Below is a small trained network, with its code and all its weights. Each question gives an input and a target symbol and asks what happens when units are switched off, that is, made to give their printed mean instead of their output.

import numpy as np


def w(rows, s, z=0):
    codes = np.array(rows[::2]) - 128.0
    scale = np.full(codes.shape[1], s)
    scale[-1] = z or s
    return codes * scale


def f(y):
    return np.maximum(y, 0)


def softmax(a):
    e = np.exp(a - a.max(-1, keepdims=True))
    return e / e.sum(-1, keepdims=True)


def log_softmax(a):
    a = a - a.max(-1, keepdims=True)
    return a - np.log(np.exp(a).sum(-1, keepdims=True))


def net(x, mask):
    ids = ['ΘΣΩαγδζμφ'.index(c) for c in x.split()]
    T = len(ids)
    res = E[ids] + P[:T]
    u = 0
    for l in range(2):
        r = res
        for j in range(2):
            rows = slice(4 * j, 4 * j + 4)
            q, k, v = (r @ M[l][rows].T for M in (Q, K, V))
            z = softmax(np.where(np.tri(T) > 0, q @ k.T / 4**0.5, -1e9)) @ v
            o = O[l][rows]
            res = res + np.where(mask[u + j], z, o[:, -1]) @ o[:, :-1]
        u += 2
        y = f(res @ A[l][:, :-1].T + A[l][:, -1])
        res = res + np.where(mask[u : u + 4], y, B[l][:, -1]) @ B[l][:, :-1]
        u += 4
    return log_softmax(res[-1] @ U[:, :-1].T + U[:, -1])


Q, K, V, O, A, B = {}, {}, {}, {}, {}, {}
E = w([
[114,71,118,61,87,107,183,70,63],'Θ',
[197,109,133,152,195,206,198,82,168],'Σ',
[172,47,129,161,119,154,207,172,6],'Ω',
[173,186,158,154,128,178,221,132,119],'α',
[144,64,175,138,45,164,85,196,126],'γ',
[126,92,168,158,201,157,103,50,98],'δ',
[210,104,174,101,146,55,107,136,104],'ζ',
[233,195,83,167,151,160,78,76,78],'μ',
[194,143,76,206,112,75,109,104,137],'φ',
],0.012)
P = w([
[112,128,7,77,232,186,186,201,239],'0',
[48,148,57,59,199,153,155,204,136],'1',
[53,156,76,82,192,152,147,198,116],'2',
[84,144,92,96,182,144,148,189,112],'3',
[109,140,109,111,171,143,140,174,112],'4',
[128,134,116,125,165,134,143,160,105],'5',
[147,125,134,141,160,125,136,148,106],'6',
[166,116,146,151,145,116,135,136,97],'7',
[179,112,159,172,145,106,133,124,90],'8',
[193,109,169,191,140,97,133,109,83],'9',
[209,98,185,204,134,90,131,97,75],'10',
[221,98,199,227,134,79,131,83,69],'11',
[233,91,205,237,127,66,135,76,52],'12',
[242,88,224,254,121,60,133,62,38],'13',
],0.0064)
Q[0] = w([
[165,145,166,184,174,176,80,204,146],'0.h1',
[160,112,145,146,99,130,70,152,127],'0.h1',
[163,113,100,85,110,103,142,87,74],'0.h1',
[189,126,162,201,138,152,188,107,111],'0.h1',
[112,75,100,98,5,127,28,150,138],'0.h2',
[122,225,44,202,152,145,170,54,151],'0.h2',
[195,115,137,111,172,146,106,170,40],'0.h2',
[165,34,81,59,45,119,174,121,45],'0.h2',
],0.025)
K[0] = w([
[84,102,65,80,144,194,79,231,134],'0.h1',
[75,173,124,107,157,118,59,184,175],'0.h1',
[177,146,179,147,136,108,80,97,114],'0.h1',
[132,71,156,136,23,206,98,145,148],'0.h1',
[40,130,50,102,122,182,124,255,195],'0.h2',
[119,144,106,246,183,23,220,17,82],'0.h2',
[178,106,196,182,2,133,86,165,144],'0.h2',
[84,21,93,150,17,224,91,155,125],'0.h2',
],0.019)
V[0] = w([
[123,173,184,118,56,136,62,74,190],'0.h1',
[133,181,113,83,96,126,239,80,121],'0.h1',
[151,142,63,159,175,84,94,123,100],'0.h1',
[150,110,140,125,98,172,38,199,138],'0.h1',
[137,150,171,98,88,192,173,58,101],'0.h2',
[117,207,119,99,143,113,195,141,173],'0.h2',
[145,140,123,80,103,117,253,67,97],'0.h2',
[97,119,80,77,158,60,148,56,129],'0.h2',
],0.0072)
O[0] = w([
[72,254,198,181,149,221,142,141,74,4],'0.h1',
[235,135,127,115,57,201,158,112,176,115],'0.h1',
[150,125,84,137,172,136,139,146,212,137],'0.h1',
[40,105,91,117,146,37,96,167,17,159],'0.h1',
[194,89,166,134,78,185,120,135,144,114],'0.h2',
[170,142,134,45,56,129,174,75,100,65],'0.h2',
[187,55,133,46,8,101,99,165,127,146],'0.h2',
[115,67,133,81,3,74,114,76,138,86],'0.h2',
],0.0047,0.0045)
A[0] = w([
[117,214,187,137,30,130,139,180,207,33],'0.n1',
[125,246,178,146,73,158,163,174,195,1],'0.n2',
[175,116,98,143,86,137,96,184,205,107],'0.n3',
[85,129,161,128,129,151,51,75,204,71],'0.n4',
],0.013,0.0022)
B[0] = w([
[91,178,147,133,173,169,160,102,190,150],'0.n1',
[3,210,130,122,151,60,161,80,203,162],'0.n2',
[65,131,129,103,129,92,113,136,40,254],'0.n3',
[73,135,128,130,150,64,133,79,39,138],'0.n4',
],0.0074,0.0035)
Q[1] = w([
[156,173,74,118,11,152,63,132,231],'1.h1',
[122,116,196,118,76,151,99,75,253],'1.h1',
[49,118,185,114,108,99,156,171,60],'1.h1',
[80,248,190,105,131,171,99,93,172],'1.h1',
[136,180,94,128,117,86,65,86,180],'1.h2',
[74,176,136,148,219,121,136,166,114],'1.h2',
[135,179,115,151,125,175,137,101,169],'1.h2',
[184,128,69,132,170,154,133,173,44],'1.h2',
],0.031)
K[1] = w([
[245,127,23,121,128,71,208,88,146],'1.h1',
[141,89,167,98,169,117,212,43,167],'1.h1',
[82,119,172,35,111,40,69,104,126],'1.h1',
[112,220,127,73,163,134,141,4,135],'1.h1',
[109,148,43,107,124,135,159,154,142],'1.h2',
[157,177,118,162,124,84,67,75,151],'1.h2',
[90,164,121,138,111,151,175,85,167],'1.h2',
[169,95,143,223,92,122,143,149,107],'1.h2',
],0.028)
V[1] = w([
[203,97,143,81,184,251,134,167,186],'1.h1',
[149,78,173,137,108,110,200,153,194],'1.h1',
[177,145,55,207,37,116,128,229,217],'1.h1',
[125,126,64,139,135,118,45,60,209],'1.h1',
[118,183,58,154,86,161,118,19,84],'1.h2',
[198,223,150,83,130,41,110,141,139],'1.h2',
[50,110,104,174,78,54,87,124,217],'1.h2',
[103,102,180,41,188,134,30,40,129],'1.h2',
],0.019)
O[1] = w([
[119,101,226,219,95,132,195,108,122,134],'1.h1',
[69,30,147,153,106,147,175,141,155,144],'1.h1',
[148,95,167,65,44,69,210,240,152,118],'1.h1',
[115,130,154,50,113,100,182,35,36,6],'1.h1',
[119,147,36,161,37,70,151,89,157,69],'1.h2',
[144,151,233,104,133,21,131,103,164,136],'1.h2',
[106,91,163,249,122,164,95,182,205,42],'1.h2',
[172,32,127,54,120,101,123,173,191,81],'1.h2',
],0.012)
A[1] = w([
[215,76,148,150,105,163,238,98,63,4],'1.n1',
[154,96,214,161,90,235,182,124,103,38],'1.n2',
[137,249,242,86,32,190,109,83,150,54],'1.n3',
[122,119,181,106,31,50,143,212,146,149],'1.n4',
],0.012,0.0025)
B[1] = w([
[182,133,146,124,122,249,97,95,182,211],'1.n1',
[134,138,59,115,188,2,173,139,132,253],'1.n2',
[144,107,173,155,93,160,114,229,105,174],'1.n3',
[46,117,141,72,110,128,194,56,132,213],'1.n4',
],0.0094,0.017)
U = w([
[164,142,206,131,89,134,152,132,56,189],'Θ',
[122,95,253,85,162,98,145,133,128,130],'Σ',
[126,203,154,71,131,136,73,156,206,87],'Ω',
[154,150,179,110,136,131,161,102,180,6],'α',
[58,144,210,185,112,119,158,111,171,226],'γ',
[119,27,150,108,59,130,116,160,127,253],'δ',
[118,151,132,140,186,85,156,163,82,106],'ζ',
[90,119,190,131,146,151,130,54,56,97],'μ',
[103,148,145,74,105,64,170,94,98,100],'φ',
],0.0046,0.0052)

Each question gives the input, a string of symbols that net reads in full, and the target symbol t.
The units are the heads (4 rows each of Q, K, V and O) and the neurons (one row each of A and B). Each row of codes is followed by its name. A weight is (code - 128) times the scale printed after its matrix; where a second scale follows, it is the last column's (O, A, B and U).
mask holds one flag per unit, layer by layer, with each layer's heads first. A switched-off unit (its flag False) gives its mean, the last column of its rows in O or B, instead of its output. The means were averaged over made-up inputs and are rounded, as every weight is.
A unit's drop is (log p(t) with every unit on - log p(t) with that unit switched off) / (log p(t) with every unit on - log p(t) with every unit switched off).
The circuit of an input: a set's keep is (log p(t) with only the set's units on - log p(t) with every unit switched off) / (log p(t) with every unit on - log p(t) with every unit switched off). Starting from all 12 units, units are removed one at a time, each time the one whose removal leaves the highest keep (on an exact tie, the one counted first), for as long as the keep stays at least 0.8.
units of the circuit, in order: the units of the circuit, biggest drop first
top k neurons: the k neurons with the biggest drops, biggest first
top k neurons in layer l: the k neurons of layer l with the biggest drops, biggest first
which heads matter: for each layer, one digit per head in row order, 1 if its drop is at least 0.15 and else 0, layers parted by /
input Ω μ ζ Θ δ δ φ ζ Θ ζ φ, target ζ: units of the circuit, in order : 1.h2, 1.n2, 1.h1
input Ω μ α Θ φ ζ δ φ Θ μ, target ζ: which heads matter : 00 / 11
input ζ Σ μ δ φ Σ μ γ, target φ: units of the circuit, in order : 0.h2, 1.h2, 1.n4
input ζ δ γ α Θ μ μ δ ζ ζ δ δ, target Σ: units of the circuit, in order : 1.h2
input μ δ φ μ φ α ζ Σ, target α: units of the circuit, in order : 1.n1, 1.h1, 1.n2, 0.h1
input γ μ α μ α ζ, target φ: top 2 neurons : 1.n4, 0.n3
input μ μ φ Θ Σ Σ Θ Θ Θ ζ γ Θ, target Σ: units of the circuit, in order : 0.h2, 1.h2
input Ω ζ φ δ Θ ζ α ζ ζ φ φ Θ, target ζ: which heads matter : 01 / 11
input δ ζ Ω Σ μ α φ γ γ δ, target Ω: which heads matter : 10 / 10
input μ μ Ω Σ Θ Θ α μ Ω Ω α γ Ω, target ζ: units of the circuit, in order : 1.h2, 0.h2, 1.n2
input ζ ζ γ μ φ α φ Θ γ δ φ μ, target Ω: units of the circuit, in order : 0.h1, 1.h1
input Ω φ Θ Σ φ μ, target ζ: which heads matter : 10 / 11
input Ω Θ ζ Θ Θ δ μ γ Θ δ ζ μ Ω, target φ: units of the circuit, in order : 1.h2, 0.h2
input μ γ Ω Θ α δ Θ μ μ, target φ: units of the circuit, in order : 0.h1, 1.h2
input Σ ζ Θ Θ ζ Θ α, target γ: which heads matter : 10 / 01
input μ Ω μ Σ γ Σ ζ Ω Ω Ω Θ Θ, target μ: units of the circuit, in order : 1.h2
input Σ α Θ φ Ω ζ γ, target Σ: which heads matter : 01 / 01
input α ζ Θ α Θ δ Ω ζ Σ, target ζ: units of the circuit, in order : 1.h2, 1.n2, 1.h1, 0.h1
input Θ ζ ζ α α φ, target φ: which heads matter : 00 / 10
input Θ α ζ δ, target μ: which heads matter : 00 / 10
input δ Θ α φ φ φ α μ ζ φ Ω φ γ, target γ: units of the circuit, in order : 0.h2, 1.h2
input γ μ γ α, target Ω: top 2 neurons in layer 1 : 1.n2, 1.n4
input δ δ φ Θ γ γ δ, target Ω: which heads matter : 11 / 10
input Θ α α δ α ζ Θ Ω δ Θ γ φ, target γ: units of the circuit, in order : 0.h1, 1.h2
input Θ δ δ Θ Θ ζ γ γ α Θ, target Ω: which heads matter : 10 / 10
input Θ α δ φ Θ γ Θ δ δ Ω, target δ: which heads matter : 11 / 01
